Here is a tiny trained network, its code and every weight. The questions are about switching its units off for an input and a class, where a switched-off unit gives its printed mean instead of its output.

import numpy as np


def w(rows, s, z=0):
    codes = np.array(rows[::2]) - 128.0
    scale = np.full(codes.shape[1], s)
    scale[-1] = z or s
    return codes * scale


def norm(h):
    return h / np.sqrt((h * h).mean(-1, keepdims=True) + 1e-5)


def f(y):
    return y / 2 * (1 + np.tanh(0.7978845608 * (y + 0.044715 * y**3)))


def log_softmax(a):
    a = a - a.max(-1, keepdims=True)
    return a - np.log(np.exp(a).sum(-1, keepdims=True))


def net(x, mask):
    res = np.array(x, float).reshape(1, 5) / 4 @ E
    u = 0
    for l in range(4):
        y = f(norm(res) @ A[l][:, :-1].T + A[l][:, -1])
        res = res + np.where(mask[u : u + 3], y, B[l][:, -1]) @ B[l][:, :-1]
        u += 3
    return log_softmax(norm(res)[-1] @ U[:, :-1].T + U[:, -1])


A, B = {}, {}
E = w([
[126,126,128,124,122,122],'x0',
[146,88,234,184,191,228],'x1',
[66,103,83,138,75,199],'x2',
[82,117,175,158,55,72],'x3',
[5,41,93,129,203,79],'x4',
],0.0023)
A[0] = w([
[133,161,162,138,123,50,145],'0.n1',
[180,170,180,139,206,30,7],'0.n2',
[97,133,171,253,56,54,72],'0.n3',
],0.005,0.0013)
B[0] = w([
[100,80,133,63,97,210,212],'0.n1',
[107,2,124,136,48,207,248],'0.n2',
[207,158,53,133,253,163,235],'0.n3',
],0.0055,0.0013)
A[1] = w([
[150,35,52,84,115,52,105],'1.n1',
[37,201,86,232,59,169,139],'1.n2',
[2,27,79,181,178,93,1],'1.n3',
],0.0039,0.00095)
B[1] = w([
[57,142,143,169,86,196,194],'1.n1',
[186,3,219,80,96,143,161],'1.n2',
[210,150,140,84,116,137,250],'1.n3',
],0.006,0.0021)
A[2] = w([
[132,130,230,200,96,118,127],'2.n1',
[74,131,159,110,162,111,2],'2.n2',
[22,24,121,18,254,45,119],'2.n3',
],0.0044,0.0031)
B[2] = w([
[78,128,63,19,109,122,181],'2.n1',
[91,135,254,114,27,135,17],'2.n2',
[228,192,148,124,73,137,250],'2.n3',
],0.006,0.0013)
A[3] = w([
[74,161,233,170,104,90,4],'3.n1',
[86,160,253,122,182,173,130],'3.n2',
[132,129,57,158,156,94,179],'3.n3',
],0.0069,0.0041)
B[3] = w([
[67,138,189,205,49,216,28],'3.n1',
[1,212,37,109,20,53,220],'3.n2',
[35,182,120,163,209,163,254],'3.n3',
],0.0052,0.0011)
U = w([
[255,220,151,17,79,118,252],'0',
[41,214,20,32,49,85,252],'1',
[173,17,159,10,66,213,218],'2',
[176,199,47,162,220,169,196],'3',
[146,98,52,69,164,207,191],'4',
[84,45,253,190,131,55,4],'5',
[50,46,229,202,108,58,4],'6',
[76,73,216,193,94,10,4],'7',
],0.005,0.0041)

Each question gives the input, the list of numbers given to net, and the class t.
The units are the neurons (one row each of A and B). Each row of codes is followed by its name. A weight is (code - 128) times the scale printed after its matrix; where a second scale follows, it is the last column's (A, B and U).
mask holds one flag per neuron, layer by layer. A switched-off neuron (its flag False) gives its mean, the last column of its row in B, instead of its output. The means were averaged over made-up inputs and are rounded, as every weight is.
A unit's drop is (log p(t) with every unit on - log p(t) with that unit switched off) / (log p(t) with every unit on - log p(t) with every unit switched off).
The circuit of an input: a set's keep is (log p(t) with only the set's units on - log p(t) with every unit switched off) / (log p(t) with every unit on - log p(t) with every unit switched off). Starting from all 12 units, units are removed one at a time, each time the one whose removal leaves the highest keep (on an exact tie, the one counted first), for as long as the keep stays at least 0.8.
units of the circuit, in order: the units of the circuit, biggest drop first
most important unit: the unit with the biggest drop
k most important neurons: the k neurons with the biggest drops, biggest first
input [-1,2,0,6,-1], class 3: units of the circuit, in order => (0.n3)
input [5,-5,0,5,8], class 0: units of the circuit, in order => (2.n3, 1.n3)
input [-7,8,-2,-6,1], class 1: units of the circuit, in order => (3.n2, 0.n3)
input [-4,-1,-8,-6,-4], class 2: units of the circuit, in order => (0.n2, 0.n3)
input [2,-5,3,7,5], class 3: units of the circuit, in order => (0.n3, 3.n3)
input [8,1,7,-6,8], class 0: 3 most important neurons => (2.n3, 0.n2, 0.n3)
input [7,4,7,7,7], class 0: 2 most important neurons => (0.n2, 2.n3)
input [-8,-6,-7,6,-2], class 4: 2 most important neurons => (0.n3, 0.n1)
input [-8,-6,-8,2,4], class 2: 2 most important neurons => (0.n2, 0.n1)
input [-2,-2,5,-3,-1], class 2: units of the circuit, in order => (1.n2, 0.n3)
input [3,-2,7,-2,-4], class 2: 2 most important neurons => (1.n2, 0.n3)
input [3,7,-4,-2,7], class 0: units of the circuit, in order => (2.n3, 1.n1, 3.n2)
input [-2,6,5,-6,5], class 1: units of the circuit, in order => (3.n2, 0.n2)
input [-3,-5,7,0,-6], class 2: 3 most important neurons => (1.n2, 0.n3, 3.n2)
input [6,-1,-8,-7,-2], class 2: 2 most important neurons => (0.n2, 0.n3)
input [6,-3,-6,0,8], class 0: units of the circuit, in order => (2.n3)
input [2,5,-3,-4,0], class 1: units of the circuit, in order => (3.n2, 0.n3)
input [2,1,8,4,8], class 0: units of the circuit, in order => (2.n3, 0.n2, 1.n3)
input [-2,-7,5,8,3], class 3: units of the circuit, in order => (0.n3, 3.n3)
input [1,2,3,7,2], class 3: units of the circuit, in order => (0.n3)
input [4,-4,8,3,6], class 2: 3 most important neurons => (1.n2, 1.n1, 3.n2)
input [4,-6,1,-3,6], class 0: 3 most important neurons => (2.n3, 0.n2, 0.n3)
input [0,0,-8,-1,7], class 2: 2 most important neurons => (0.n2, 1.n1)
input [-3,-4,8,-2,-5], class 2: 2 most important neurons => (1.n2, 0.n3)
input [-4,5,1,-5,-3], class 1: 3 most important neurons => (3.n2, 0.n3, 1.n3)
input [3,5,1,-2,3], class 1: 3 most important neurons => (3.n2, 0.n3, 0.n2)
input [-3,0,-8,5,-5], class 2: most important unit => 0.n2
input [3,8,7,-4,-6], class 1: 2 most important neurons => (3.n2, 0.n2)
input [4,4,2,-2,-3], class 1: 4 most important neurons => (0.n2, 2.n3, 1.n3, 0.n3)
